Each row was made from one walk, in order. Every step used is in the known rows, and no mark comes twice. Write each row's walk.
Known rows:
vebab, nelomo, bukaz, fara, zibovo, vatak: [ 3.06  0.34 -0.55  0.57  0.75 -3.92  1.07 -3.34 -1.67  1.69  1.33  0.99
 -0.45  3.73  0.28  1.93  1.92  2.04  2.99 -0.31 -0.46 -1.99 -1.52]
bukaz, fara: [ 1.36 -1.44  0.44  2.23  0.69 -2.35 -0.24 -0.72 -1.91 -0.68  2.03  2.06
  2.44  2.01  2.66  0.34  1.35  1.55  0.80 -0.20 -2.07 -0.39 -2.38]
vebab, zibovo: [ 1.42  0.25  1.57  1.97 -1.76 -2.07 -0.73  0.69 -0.78 -0.26  1.51 -0.66
  2.40  2.03  1.60 -0.16  1.09  1.09  2.41 -0.74 -2.63  0.15 -1.91]
fara, vebab: [ 1.08  0.93 -0.58  0.28 -0.35 -2.75 -1.32  1.19 -0.12  1.29  2.09  0.30
  0.94 -0.91  2.28 -0.71  0.81  1.57  1.47 -0.30 -2.39 -0.19 -2.32]
vatak, milalep, bukaz, fara, vebab: [ 0.87 -2.94 -0.37  1.05  0.17 -2.52 -0.44 -0.47 -0.09  2.81  2.37  1.86
 -2.33 -0.77  5.07 -0.89  1.01  2.50 -0.17 -0.35 -2.27  0.11 -2.88]
bukaz, fara, zibovo: [ 1.79 -2.36  0.94  2.11  0.57 -2.32  0.36 -1.18 -2.63 -0.47  2.06  0.59
  2.61  1.73  2.38  0.79  2.17  2.82  2.40 -0.71 -2.27 -0.88 -1.19]
vebab, zibovo, vatak, milalep: [ 1.13 -0.87  1.46  1.10 -1.57 -2.89  0.23  0.80 -0.58  1.34  1.09 -1.15
 -0.03  1.57  1.68  0.12  1.44 -1.11  2.21  0.11 -2.23 -0.05 -1.27]
vebab, nelomo: [ 1.41  1.42 -0.71  1.71  0.70 -3.98 -0.75 -1.67 -0.04  0.31  1.79 -0.23
  2.96  0.27  1.01  0.11  0.27  0.45  2.04  0.31 -0.55 -0.89 -2.09]
vebab, zibovo, vatak, milalep, bukaz: [ 0.86 -2.20  1.04  2.01 -2.52 -3.81 -0.06  0.60 -0.47  2.78  1.30 -0.69
 -1.78  0.84  2.96 -0.01  1.24  0.90  1.76  0.09 -2.11  0.07 -2.03]
zibovo, nelomo: [ 2.12 -0.46  0.55  2.12 -0.91 -3.73 -1.13  0.23 -0.48 -0.54  2.54 -0.56
  2.39  2.12  2.29 -0.32  1.15 -0.60  0.79  0.28 -4.49 -0.72 -1.08]
vebab, zibovo, nelomo: [ 2.59 -0.39  2.07  2.47 -2.59 -2.93 -1.21  1.36 -0.42 -0.55  2.10 -0.90
  2.09  4.09  1.98 -0.32  1.02 -0.05  1.36 -0.55 -4.93 -0.36 -1.00]
nelomo, bukaz, fara, zibovo: [ 2.72 -1.02  0.65  1.02  0.39 -1.52  0.60 -2.70 -1.74  0.53  1.90 -0.47
  0.73  3.69  1.85  1.04  2.80  2.73  2.62 -1.19 -2.72 -0.62 -1.34]
milalep, bukaz, fara, vebab, nelomo: [ 1.32 -0.58 -1.28  1.70  0.21 -4.21 -1.02 -1.27 -0.38  2.50  2.23  3.49
 -0.89 -0.06  3.56 -0.34 -0.37  4.41  0.41 -0.34 -0.27 -1.09 -3.61]
bukaz, fara, zibovo, nelomo: [ 2.71 -2.76  1.48  2.30 -0.14 -3.13  0.03 -0.77 -2.36 -0.80  2.62  0.86
  2.59  3.71  2.72  0.58  2.01  1.47  1.50 -0.59 -4.60 -1.43 -0.38]
milalep, bukaz: [ 0.81 -1.27 -0.35  2.71 -0.91 -3.75 -1.00 -0.13 -0.59  1.44  2.22  0.19
  0.99 -0.46  3.26 -0.32  1.16  2.54  1.40 -0.04 -2.10  0.01 -2.53]
vatak, zibovo, vebab, nelomo, bukaz, fara: [ 3.60  0.60  0.67  0.07 -0.38 -5.47 -0.06 -3.24 -0.26  0.77  1.33  1.72
 -0.13  6.03  0.54  1.39  1.03 -0.07  1.24 -1.07 -0.95 -1.68 -1.30]
vebab, nelomo, bukaz, fara, zibovo: [ 3.07  0.26 -0.21  1.28  1.24 -2.62  0.70 -4.44 -0.99  0.87  1.72 -0.34
  1.00  3.60  1.16  1.19  1.85  2.35  3.19 -0.92 -1.09 -1.43 -1.39]
nelomo, bukaz: [ 2.26  1.23 -0.34  0.72 -0.21 -2.26 -0.47 -1.21  0.19  1.04  1.81 -1.80
  0.61  1.89  1.47  0.13  1.93  0.47  2.00 -0.42 -2.72  0.13 -2.09]
nelomo, bukaz, fara: [ 2.81 -0.10  0.15  1.33  0.60 -1.78  0.01 -1.69 -0.89  0.36  1.90  0.73
  0.38  3.85  2.40  0.52  2.04  1.40  1.00 -0.67 -2.47 -0.17 -2.44]
zibovo, vatak, fara, vebab, nelomo, bukaz: [ 2.40  3.58 -1.78 -2.25  0.15 -3.73 -1.15 -1.78  0.70  5.03  1.26 -0.23
 -1.47  0.58  0.95  0.42  1.30  0.20  2.26 -0.41 -0.42 -1.20 -3.94]
milalep, bukaz, fara, zibovo, vatak: [ 1.29 -3.16  0.13  2.66 -0.62 -4.42  0.48 -0.21 -3.26  1.86  1.86  2.87
 -0.26  1.27  2.89  1.30  2.02  4.47  1.88 -0.13 -1.43 -1.34 -2.00]
milalep, bukaz, fara: [ 1.15 -2.55  0.02  3.03 -0.26 -3.20 -0.49 -0.76 -1.70  0.83  2.26  2.58
  0.70  1.24  3.98  0.12  1.12  3.47  0.40 -0.26 -1.70 -0.24 -3.08]
milalep, bukaz, fara, zibovo, vebab: [ 1.56 -1.93  0.34  2.47 -0.83 -5.06  0.70  0.56 -2.18  1.46  2.05  2.82
  0.87  2.89  2.96  1.48  2.32  3.70  1.34 -1.04 -2.20 -1.41 -1.11]

Write each row's walk:
[ 2.82 -0.80  0.25  0.84  0.15 -2.79  1.00 -1.24 -2.45  1.36  1.50  0.80
 -0.56  3.65  1.19  1.75  2.83  2.21  2.54 -0.64 -2.18 -1.24 -1.45]
nelomo, bukaz, fara, zibovo, vatak
[ 3.16  2.14  0.24 -0.52 -1.35 -5.96 -0.56 -2.75  0.77  1.38  1.25 -0.65
  0.02  4.22 -0.16  1.00  0.98 -1.23  2.19 -0.87 -1.31 -1.50 -0.86]
vatak, zibovo, vebab, nelomo, bukaz
[ 4.01 -1.84  1.48 -0.47 -1.86 -3.00 -1.61 -1.83 -0.53  0.92  2.48  1.08
 -2.50  4.73  2.88 -0.47  1.01  0.60  0.20 -1.48 -4.97 -0.92 -1.55]
vatak, zibovo, nelomo, bukaz, fara, vebab
[ 3.39 -0.35  0.64  1.13 -1.24 -2.95 -0.29 -1.71 -0.25  0.69  2.42 -3.00
  0.68  3.59  1.52  0.41  2.70  0.19  2.70 -0.83 -5.26 -1.06 -0.06]
fara, zibovo, nelomo, bukaz
[ 0.89 -0.81 -0.16  0.48  0.19 -3.68  0.25 -0.09 -0.47  1.47  1.54 -0.95
  0.29 -0.32  2.02  0.20  1.58 -1.57  1.58  0.98 -1.85 -0.39 -1.34]
zibovo, vatak, milalep
[ 3.02  3.01 -0.41 -1.22  0.21 -4.27  0.20 -3.10  0.43  3.37  1.40 -2.20
  1.76  3.41  0.21  1.64  3.00 -0.33  3.76 -1.30 -1.35 -1.83 -1.55]
vatak, fara, zibovo, vebab, nelomo, bukaz
[ 2.37  3.17 -1.36 -2.02  0.57 -2.31 -1.42 -3.06  1.34  4.08  1.76 -1.46
 -0.22  0.42  1.64 -0.29  1.35  0.35  2.45 -0.99 -1.12 -0.65 -3.88]
vatak, fara, vebab, nelomo, bukaz
[ 0.56 -3.06 -0.09  1.53 -1.01 -4.33  0.76 -0.77 -1.14  3.25  1.79 -1.31
 -1.15 -1.29  2.81  0.46  2.29  1.45  2.77  0.50 -2.10 -0.75 -0.82]
fara, zibovo, vatak, milalep, bukaz
[ 1.07 -3.22  1.16  1.30 -1.62 -1.66 -0.41  0.12 -0.37  2.95  1.93  1.51
 -2.83  0.85  4.71 -0.95  0.77  3.15  0.48 -1.15 -2.77  0.22 -2.78]
vatak, milalep, bukaz, fara, vebab, zibovo
[ 1.58 -1.80  0.66  1.75  0.22 -3.59  0.73  0.20 -3.37  0.33  1.64  2.22
  1.50  1.99  1.60  1.55  2.19  2.51  2.32 -0.08 -1.66 -1.43 -1.20]
bukaz, fara, zibovo, vatak
[ 3.60  0.65  1.66  1.45 -2.80 -2.34 -1.00 -0.36  0.39  0.45  1.96 -2.42
 -0.03  5.80  1.54 -0.09  1.63 -0.49  1.62 -1.17 -5.38 -0.11 -1.24]
vebab, zibovo, nelomo, bukaz
[ 1.52  0.48  0.77 -0.38 -0.45 -3.83 -0.03  0.17 -1.23  2.08  1.70 -0.90
  3.70  1.60  1.42  1.20  3.34 -0.03  3.17 -1.02 -2.45 -1.29 -1.20]
vatak, fara, zibovo, vebab
[ 2.87  4.12 -1.32  0.32  0.05 -5.43  0.09 -0.95  1.29  1.63  1.42 -0.43
  0.83  3.65  0.11  1.24  1.22 -1.01  1.69 -0.39 -1.21 -1.35 -1.54]
zibovo, vebab, nelomo, bukaz
[ 4.09 -0.96  2.21  1.92 -1.93 -1.80 -0.49 -0.87 -0.77 -0.20  2.02  0.06
 -0.25  7.57  2.45  0.37  1.63  0.42  0.66 -1.43 -5.09 -0.37 -1.73]
vebab, zibovo, nelomo, bukaz, fara
[ 2.84  0.59  1.07  0.14 -1.41 -0.76 -0.67  0.14 -0.44  1.74  1.58  1.00
 -1.81  4.10  2.22 -0.11  1.28  2.90  1.29 -1.98 -3.15  0.08 -3.00]
nelomo, bukaz, fara, vebab, zibovo
[ 3.39  1.24  1.47 -1.15 -2.83 -1.25 -1.88 -0.31  0.87  3.27  2.07 -2.22
 -0.99  4.10  2.56 -0.70  2.01 -0.33  1.61 -1.88 -5.50 -0.22 -3.01]
vatak, fara, vebab, zibovo, nelomo, bukaz
[ 1.43 -3.05  0.83  1.02  0.93 -3.02  1.47 -1.06 -2.35  1.17  1.63  0.47
  0.22  1.29  2.28  1.13  2.56  0.79  2.27  0.19 -1.99 -1.15 -0.58]
bukaz, fara, zibovo, vatak, milalep
[ 2.31 -1.57  1.02  2.00 -0.99 -3.62 -0.49 -0.31 -1.22 -0.31  2.53 -1.73
  2.81  2.17  1.92  0.12  2.02  0.36  2.56 -0.32 -4.65 -1.29  0.15]
fara, zibovo, nelomo
[ 2.08 -5.20  1.29  2.79 -0.50 -3.37  0.47 -2.18 -1.19  1.33  2.82 -0.22
 -0.59  2.36  4.81 -0.06  2.26  1.64  0.98 -0.35 -4.73 -1.12 -0.45]
vatak, milalep, bukaz, fara, zibovo, nelomo
[ 2.53  2.63 -1.07  0.71  0.46 -3.34 -0.36 -3.10  0.97  1.32  1.61 -1.56
  0.82  2.03  0.72  0.32  0.97  0.21  2.41 -0.14 -1.19 -0.56 -2.14]
vebab, nelomo, bukaz
[ 0.55 -1.39  0.33  0.51 -2.97 -3.61 -0.66  1.62 -0.14  4.35  1.43  0.26
 -3.59 -0.71  3.41 -0.60  0.78  1.86  1.30 -0.32 -2.37 -0.07 -2.50]
fara, vebab, zibovo, vatak, milalep, bukaz
[ 1.19 -3.50  0.52  2.86 -0.30 -2.92  0.20 -1.29 -2.39  1.00  2.32  1.60
  1.13  1.10  3.76  0.60  2.06  4.59  2.05 -0.76 -2.10 -0.80 -1.84]
milalep, bukaz, fara, zibovo
[ 2.45  3.29 -1.79 -0.55  0.25 -3.05 -1.03 -1.93  1.39  2.67  1.77 -0.70
 -1.07  0.81  1.00 -0.27  0.50  1.08  2.00 -0.58 -1.35 -0.70 -2.87]
fara, vebab, nelomo, bukaz
[ 1.86 -0.86 -0.41  2.46 -0.15 -6.12  0.77 -1.14 -1.39  1.68  1.86  3.07
  1.09  2.79  2.21  1.67  1.32  3.48  1.83 -0.81 -0.39 -2.32 -1.30]
milalep, bukaz, fara, zibovo, vebab, nelomo
[ 2.48  0.71 -0.52 -0.32  0.25 -1.51 -0.59 -0.78 -0.52  1.74  2.02  1.28
 -1.48  2.51  2.55  0.02  1.45  2.45  0.52 -1.22 -2.74 -0.24 -3.11]
nelomo, bukaz, fara, vebab
[ 2.87  0.92  0.64 -0.23 -1.70 -2.08 -0.33  1.42 -1.21  2.50  1.17  2.36
 -3.12  4.38  1.60  0.71  1.26  2.45  1.19 -1.35 -2.54 -0.46 -3.13]
nelomo, bukaz, fara, vebab, zibovo, vatak
[ 2.16  0.53 -0.04  1.63  0.85 -5.21  0.96 -0.78 -1.59  0.40  1.58  2.40
  2.84  3.56  0.76  1.96  1.49  1.61  2.25 -0.61 -0.72 -2.39 -0.51]
bukaz, fara, zibovo, vebab, nelomo
[ 2.03 -0.80  0.75  1.50  0.17 -4.18  0.88  0.74 -2.26  0.05  1.80  2.20
  2.66  3.67  1.57  1.71  2.48  1.88  1.87 -0.83 -2.37 -1.67 -0.43]
bukaz, fara, zibovo, vebab
[ 3.75 -0.68  0.56  1.75 -0.20 -2.42 -0.36 -1.63 -0.63 -0.06  2.46  0.24
  0.15  5.66  2.68  0.34  1.86  0.22  0.12 -0.64 -4.75 -0.67 -1.66]
zibovo, nelomo, bukaz, fara
[ 3.59 -0.04 -0.05  0.17 -0.39 -2.27 -0.93 -0.27 -0.02  1.36  2.58  1.28
 -1.84  4.37  3.02 -0.20  1.29  0.92 -0.36 -1.05 -4.91 -0.75 -2.25]
zibovo, nelomo, bukaz, fara, vebab
[ 2.81 -1.23  1.91  1.60 -2.09 -2.30 -1.27  1.81 -1.19  0.17  2.25  2.60
  0.05  4.39  3.19 -0.51  0.50  1.78  0.05 -1.22 -4.86 -0.65 -1.90]
bukaz, fara, vebab, zibovo, nelomo
[ 1.30  2.01 -0.88 -1.12  0.69 -2.86 -1.70 -1.96  0.49  3.18  1.93 -0.36
  1.87 -1.31  2.00 -0.58  0.64  0.61  2.19 -0.38 -0.66 -0.86 -3.74]
vatak, fara, vebab, nelomo
[ 1.79 -0.45  1.36  0.35 -1.87 -5.50 -0.99  0.36 -0.83 -0.08  1.59  0.63
  1.93  2.59  1.14  0.57  1.31 -0.75  1.57 -0.52 -2.40 -0.95 -0.47]
vatak, zibovo, vebab
[ 1.00 -4.87  0.74  2.33  0.25 -2.48  0.86 -2.62 -1.46  1.83  2.23 -0.15
 -0.25  0.49  4.42  0.14  2.39  3.00  1.84 -0.51 -2.47 -0.54 -1.14]
vatak, milalep, bukaz, fara, zibovo
